Here is a tiny trained network, its code and every weight. The questions are about switching its units off for an input and a class, where a switched-off unit gives its printed mean instead of its output.

import numpy as np


def w(rows, s, z=0):
    codes = np.array(rows[::2]) - 128.0
    scale = np.full(codes.shape[1], s)
    scale[-1] = z or s
    return codes * scale


def norm(h):
    return h / np.sqrt((h * h).mean(-1, keepdims=True) + 1e-5)


def f(y):
    return y / 2 * (1 + np.tanh(0.7978845608 * (y + 0.044715 * y**3)))


def log_softmax(a):
    a = a - a.max(-1, keepdims=True)
    return a - np.log(np.exp(a).sum(-1, keepdims=True))


def net(x, mask):
    res = np.array(x, float).reshape(1, 6) / 4 @ E
    u = 0
    for l in range(4):
        y = f(norm(res) @ A[l][:, :-1].T + A[l][:, -1])
        res = res + np.where(mask[u : u + 6], y, B[l][:, -1]) @ B[l][:, :-1]
        u += 6
    return log_softmax(norm(res)[-1] @ U[:, :-1].T + U[:, -1])


A, B = {}, {}
E = w([
[70,160,219,204,157,75,137,179,93,134],'x0',
[134,215,118,186,108,160,158,118,139,66],'x1',
[112,92,186,148,76,113,170,209,214,105],'x2',
[100,69,101,152,114,221,173,76,131,174],'x3',
[116,168,184,79,154,247,138,57,101,117],'x4',
[120,187,97,196,121,120,3,112,168,61],'x5',
],0.0055)
A[0] = w([
[204,136,145,66,78,237,238,63,148,125,40],'L0N0',
[140,173,77,147,210,189,111,66,27,187,60],'L0N1',
[152,84,97,98,147,161,61,83,157,166,197],'L0N2',
[106,177,164,117,176,118,123,169,65,193,17],'L0N3',
[135,255,175,178,129,153,103,102,158,16,2],'L0N4',
[164,76,88,115,166,78,192,142,65,160,139],'L0N5',
],0.0048,0.0033)
B[0] = w([
[24,205,131,43,46,148,213,255,189,162,245],'L0N0',
[125,125,181,100,82,213,63,31,166,93,242],'L0N1',
[64,133,82,98,78,119,144,117,63,114,251],'L0N2',
[139,89,194,151,71,130,150,56,52,126,126],'L0N3',
[116,11,142,170,192,95,115,168,105,65,219],'L0N4',
[108,85,105,176,109,62,137,98,78,113,197],'L0N5',
],0.0061,0.0029)
A[1] = w([
[152,105,134,116,136,151,225,142,115,225,162],'L1N0',
[135,111,144,58,109,104,118,169,177,85,140],'L1N1',
[107,98,68,253,55,143,87,145,243,88,135],'L1N2',
[192,198,180,206,135,80,100,177,205,79,198],'L1N3',
[149,146,148,59,82,208,198,141,186,138,4],'L1N4',
[89,131,132,83,134,208,240,163,101,146,138],'L1N5',
],0.007,0.0034)
B[1] = w([
[106,87,87,198,79,121,76,140,157,36,214],'L1N0',
[206,182,106,119,94,177,94,127,111,208,179],'L1N1',
[44,68,127,168,51,186,123,179,197,84,239],'L1N2',
[106,166,56,188,100,171,216,152,57,138,246],'L1N3',
[189,223,247,48,92,174,102,36,117,196,205],'L1N4',
[142,129,67,168,2,203,132,117,184,93,253],'L1N5',
],0.008,0.0053)
A[2] = w([
[177,226,192,92,233,146,140,98,73,141,1],'L2N0',
[143,97,68,75,124,172,11,69,188,42,84],'L2N1',
[100,16,112,130,156,199,145,32,50,179,39],'L2N2',
[126,230,223,216,236,197,102,202,195,17,66],'L2N3',
[106,110,254,123,163,119,244,208,213,202,9],'L2N4',
[122,59,174,91,149,15,183,183,194,103,106],'L2N5',
],0.0052,0.0041)
B[2] = w([
[74,113,70,190,87,165,106,97,136,146,120],'L2N0',
[177,254,142,132,163,119,155,124,181,92,252],'L2N1',
[131,138,132,177,122,136,216,104,84,131,156],'L2N2',
[48,41,74,154,122,131,204,105,23,131,181],'L2N3',
[96,148,115,202,56,153,145,137,93,108,113],'L2N4',
[145,128,121,81,117,158,74,200,171,136,128],'L2N5',
],0.0089,0.0035)
A[3] = w([
[131,147,143,81,92,173,194,111,171,164,97],'L3N0',
[139,93,153,73,169,107,125,91,154,223,55],'L3N1',
[80,169,137,129,134,216,117,114,151,160,141],'L3N2',
[98,146,181,145,254,190,127,131,108,116,3],'L3N3',
[130,70,112,127,126,121,157,64,181,109,43],'L3N4',
[118,183,216,133,183,65,153,175,115,142,65],'L3N5',
],0.0097,0.0054)
B[3] = w([
[181,106,187,208,103,206,69,62,56,131,235],'L3N0',
[178,157,116,190,133,80,169,110,82,131,120],'L3N1',
[199,74,188,85,63,155,82,136,176,155,254],'L3N2',
[214,2,158,107,116,145,96,109,121,170,139],'L3N3',
[103,178,93,180,87,128,142,203,91,169,127],'L3N4',
[57,161,183,106,162,200,212,147,173,188,132],'L3N5',
],0.0093,0.0064)
U = w([
[242,131,54,18,195,33,107,162,115,197,41],'0',
[80,103,168,178,239,106,188,32,32,106,70],'1',
[78,123,28,217,49,133,171,195,142,53,234],'2',
[215,133,194,122,60,220,59,46,158,113,224],'3',
[97,45,180,94,132,93,82,202,215,136,32],'4',
[81,218,200,123,184,73,208,204,139,225,44],'5',
[169,252,93,52,197,118,70,65,226,45,2],'6',
],0.013,0.0052)

Each question gives the input, the list of numbers given to net, and the class t.
The units are the neurons (one row each of A and B). Each row of codes is followed by its name. A weight is (code - 128) times the scale printed after its matrix; where a second scale follows, it is the last column's (A, B and U).
mask holds one flag per neuron, layer by layer. A switched-off neuron (its flag False) gives its mean, the last column of its row in B, instead of its output. The means were averaged over made-up inputs and are rounded, as every weight is.
A unit's drop is (log p(t) with every unit on - log p(t) with that unit switched off) / (log p(t) with every unit on - log p(t) with every unit switched off).
The circuit of an input: a set's keep is (log p(t) with only the set's units on - log p(t) with every unit switched off) / (log p(t) with every unit on - log p(t) with every unit switched off). Starting from the 12 units with the biggest drops (on a tie, the unit counted first), units are removed one at a time, each time the one whose removal leaves the highest keep (on an exact tie, the one counted first), for as long as the keep stays at least 0.8.
units of the circuit, in order: the units of the circuit, biggest drop first
unit that matters most: the unit with the biggest drop
k most important neurons: the k neurons with the biggest drops, biggest first
k most important neurons of layer l: the k neurons of layer l with the biggest drops, biggest first
drop of u: that unit's drop, to one decimal
input [1,-6,-5,-3,-1,-8], class 1: units of the circuit, in order -> L0N5, L3N2
input [-4,-6,-3,-1,-5,6], class 6: unit that matters most -> L1N3
input [1,8,-7,-7,8,0], class 1: units of the circuit, in order -> L2N3, L0N4, L1N5
input [-1,-8,-2,-3,4,1], class 1: 2 most important neurons -> L0N0, L1N5
input [1,-6,1,-5,-7,-5], class 0: units of the circuit, in order -> L1N2, L1N5
input [-4,3,-7,1,3,6], class 6: 3 most important neurons -> L2N1, L3N0, L1N4
input [-4,8,-6,-2,3,5], class 6: 4 most important neurons -> L2N1, L3N0, L1N4, L0N1
input [8,-6,4,-4,-4,-2], class 5: 3 most important neurons -> L1N5, L3N5, L1N2
input [-3,3,-1,-8,-6,-4], class 0: 3 most important neurons -> L1N5, L1N2, L1N0
input [-6,6,-5,-1,-3,4], class 6: units of the circuit, in order -> L2N1, L1N5, L3N0
input [1,-4,2,7,-8,0], class 4: 3 most important neurons -> L1N3, L1N5, L2N5
input [1,-4,6,5,-3,-5], class 2: 2 most important neurons -> L1N0, L3N2
input [5,-8,8,3,3,-5], class 2: 4 most important neurons -> L1N0, L0N1, L0N0, L3N2
input [-8,-5,3,-5,7,7], class 6: unit that matters most -> L2N1
input [-8,-2,0,-8,-4,2], class 0: 2 most important neurons of layer 1 -> L1N5, L1N0
input [-3,-8,0,-1,-7,7], class 2: 3 most important neurons -> L3N2, L1N2, L1N4
input [-6,5,1,-8,-3,-4], class 0: 2 most important neurons -> L1N5, L1N2
input [8,5,-3,-1,-3,-5], class 5: 2 most important neurons of layer 1 -> L1N2, L1N5
input [5,-5,3,-8,8,8], class 1: drop of L1N5 -> 0.2
input [7,6,0,-7,7,4], class 1: drop of L1N5 -> 0.1
input [7,-5,6,-4,6,6], class 2: drop of L2N3 -> 0.3
input [7,5,-8,-4,-5,-2], class 1: unit that matters most -> L0N0
input [1,-7,-8,6,-7,-2], class 1: 2 most important neurons of layer 1 -> L1N5, L1N2
